Below are the code and all the weights of a small trained network. Each question names an input and a class and asks about switching units off, where a switched-off unit gives its printed mean instead of its output.

import numpy as np


def w(rows, s, z=0):
    codes = np.array(rows[::2]) - 128.0
    scale = np.full(codes.shape[1], s)
    scale[-1] = z or s
    return codes * scale


def norm(h):
    return h / np.sqrt((h * h).mean(-1, keepdims=True) + 1e-5)


def f(y):
    return y / 2 * (1 + np.tanh(0.7978845608 * (y + 0.044715 * y**3)))


def log_softmax(a):
    a = a - a.max(-1, keepdims=True)
    return a - np.log(np.exp(a).sum(-1, keepdims=True))


def net(x, mask):
    res = np.array(x, float).reshape(1, 7) / 4 @ E
    u = 0
    for l in range(3):
        y = f(norm(res) @ A[l][:, :-1].T + A[l][:, -1])
        res = res + np.where(mask[u : u + 4], y, B[l][:, -1]) @ B[l][:, :-1]
        u += 4
    return log_softmax(norm(res)[-1] @ U[:, :-1].T + U[:, -1])


A, B = {}, {}
E = w([
[15,103,176,77,115,111,208,165,115,194,139,37],'x0',
[119,68,112,98,194,246,101,104,80,177,71,22],'x1',
[175,24,66,179,164,127,191,159,204,255,103,198],'x2',
[81,196,163,231,198,124,242,242,47,155,190,128],'x3',
[108,96,84,133,138,145,70,136,200,72,99,167],'x4',
[53,137,166,57,166,101,21,164,157,156,86,194],'x5',
[57,133,56,131,99,178,192,71,199,127,120,106],'x6',
],0.0061)
A[0] = w([
[183,130,160,86,168,183,129,184,52,156,86,125,67],'L0N1',
[92,128,98,120,54,132,116,120,136,110,130,112,87],'L0N2',
[175,167,130,69,83,159,155,134,99,119,157,12,1],'L0N3',
[73,124,79,166,171,208,254,134,144,157,83,53,71],'L0N4',
],0.006,0.0059)
B[0] = w([
[98,74,149,157,198,101,105,179,95,131,154,110,177],'L0N1',
[134,140,184,105,108,131,32,136,123,119,99,143,134],'L0N2',
[171,190,185,88,110,145,102,127,9,101,74,1,152],'L0N3',
[71,88,17,146,102,216,159,117,164,186,217,84,253],'L0N4',
],0.0095,0.003)
A[1] = w([
[150,118,141,133,100,143,135,57,72,110,172,68,45],'L1N1',
[95,136,144,70,71,144,91,77,134,93,109,114,3],'L1N2',
[147,83,127,99,82,87,132,155,147,209,66,107,49],'L1N3',
[149,155,125,103,92,135,150,108,60,90,127,2,64],'L1N4',
],0.0097,0.0049)
B[1] = w([
[44,109,151,151,101,118,157,159,86,128,44,134,193],'L1N1',
[106,126,134,116,123,101,99,80,138,54,166,45,211],'L1N2',
[107,87,180,67,114,92,112,87,127,207,134,194,166],'L1N3',
[150,121,196,175,58,124,184,99,104,152,10,165,254],'L1N4',
],0.012,0.0051)
A[2] = w([
[80,216,131,109,118,88,163,204,123,113,174,159,70],'L2N1',
[155,108,177,123,255,140,92,163,34,189,123,42,2],'L2N2',
[116,176,172,50,107,98,79,188,92,90,100,169,128],'L2N3',
[141,77,146,98,98,215,101,86,130,152,59,111,126],'L2N4',
],0.0067,0.0025)
B[2] = w([
[172,192,209,124,225,92,133,158,131,118,117,71,175],'L2N1',
[233,65,85,100,102,204,2,168,15,148,79,51,216],'L2N2',
[38,101,70,134,149,208,182,137,146,157,110,93,233],'L2N3',
[123,202,139,170,95,91,230,176,98,91,173,160,253],'L2N4',
],0.01,0.0038)
U = w([
[203,192,186,196,177,50,185,146,124,110,193,138,54],'0',
[86,100,42,157,148,200,185,130,162,174,200,83,219],'1',
[91,132,196,166,57,131,183,100,52,113,62,106,209],'2',
[173,73,111,123,178,167,30,180,51,164,114,107,113],'3',
[73,142,121,57,117,118,57,49,173,34,137,83,163],'4',
[226,116,62,169,125,128,76,91,174,80,108,225,95],'5',
[47,197,186,101,250,112,90,193,146,101,114,124,3],'6',
[107,56,170,26,132,78,124,87,158,208,146,203,109],'7',
],0.015,0.0031)

Each question gives the input, the list of numbers given to net, and the class t.
The units are the neurons (one row each of A and B). Each row of codes is followed by its name. A weight is (code - 128) times the scale printed after its matrix; where a second scale follows, it is the last column's (A, B and U).
mask holds one flag per neuron, layer by layer. A switched-off neuron (its flag False) gives its mean, the last column of its row in B, instead of its output. The means were averaged over made-up inputs and are rounded, as every weight is.
A unit's drop is (log p(t) with every unit on - log p(t) with that unit switched off) / (log p(t) with every unit on - log p(t) with every unit switched off).
The circuit of an input: a set's keep is (log p(t) with only the set's units on - log p(t) with every unit switched off) / (log p(t) with every unit on - log p(t) with every unit switched off). Starting from all 12 units, units are removed one at a time, each time the one whose removal leaves the highest keep (on an exact tie, the one counted first), for as long as the keep stays at least 0.8.
units of the circuit, in order: the units of the circuit, biggest drop first
unit that matters most: the unit with the biggest drop
k most important neurons: the k neurons with the biggest drops, biggest first
top k neurons in layer l: the k neurons of layer l with the biggest drops, biggest first
drop of u: that unit's drop, to one decimal
input [4,-8,-1,-3,4,-7,3], class 4: unit that matters most	L0N2
input [5,5,-4,-7,-1,3,6], class 2: 3 most important neurons	L1N4, L2N4, L0N3
input [8,5,-4,5,0,1,-8], class 3: 2 most important neurons	L2N2, L0N1
input [3,-6,-1,-2,8,-8,-4], class 0: units of the circuit, in order	L1N4, L0N4
input [-2,4,2,6,1,-5,-3], class 1: 2 most important neurons	L0N4, L0N3
input [-2,-8,-1,-8,5,5,-7], class 4: units of the circuit, in order	L2N3, L1N2
input [4,5,-6,1,5,4,-6], class 3: 2 most important neurons	L2N2, L0N1
input [5,-2,0,3,2,0,-6], class 3: 2 most important neurons	L2N2, L1N4
input [-8,1,-6,-6,3,-7,2], class 2: 2 most important neurons	L1N1, L1N4
input [5,-8,8,7,-7,-7,0], class 1: 3 most important neurons	L0N4, L2N4, L1N4
input [4,-7,-8,8,1,-2,2], class 0: 4 most important neurons	L2N1, L0N3, L1N1, L2N2
input [0,-7,-6,8,7,-2,6], class 0: 2 most important neurons	L1N1, L2N3
input [-6,-2,-5,5,2,1,3], class 6: top 3 neurons in layer 2	L2N4, L2N3, L2N1
input [-6,3,3,-8,-7,-6,-6], class 2: 2 most important neurons	L1N1, L2N4
input [5,-3,-5,6,7,3,2], class 6: unit that matters most	L2N1
input [8,5,8,-3,-8,1,-5], class 7: 2 most important neurons	L1N3, L0N3
input [2,2,8,-7,-8,-7,-5], class 7: drop of L1N3	1.2
input [1,1,1,6,-2,2,0], class 1: drop of L0N3	0.2
input [-2,4,5,8,3,-5,-6], class 3: drop of L0N1	0.3
input [-2,1,7,-6,-8,-1,1], class 7: top neuron in layer 1	L1N3
input [3,5,-8,7,-4,7,-2], class 3: top 2 neurons in layer 2	L2N2, L2N4
input [5,-1,0,6,-7,2,0], class 1: top 2 neurons in layer 1	L1N4, L1N1
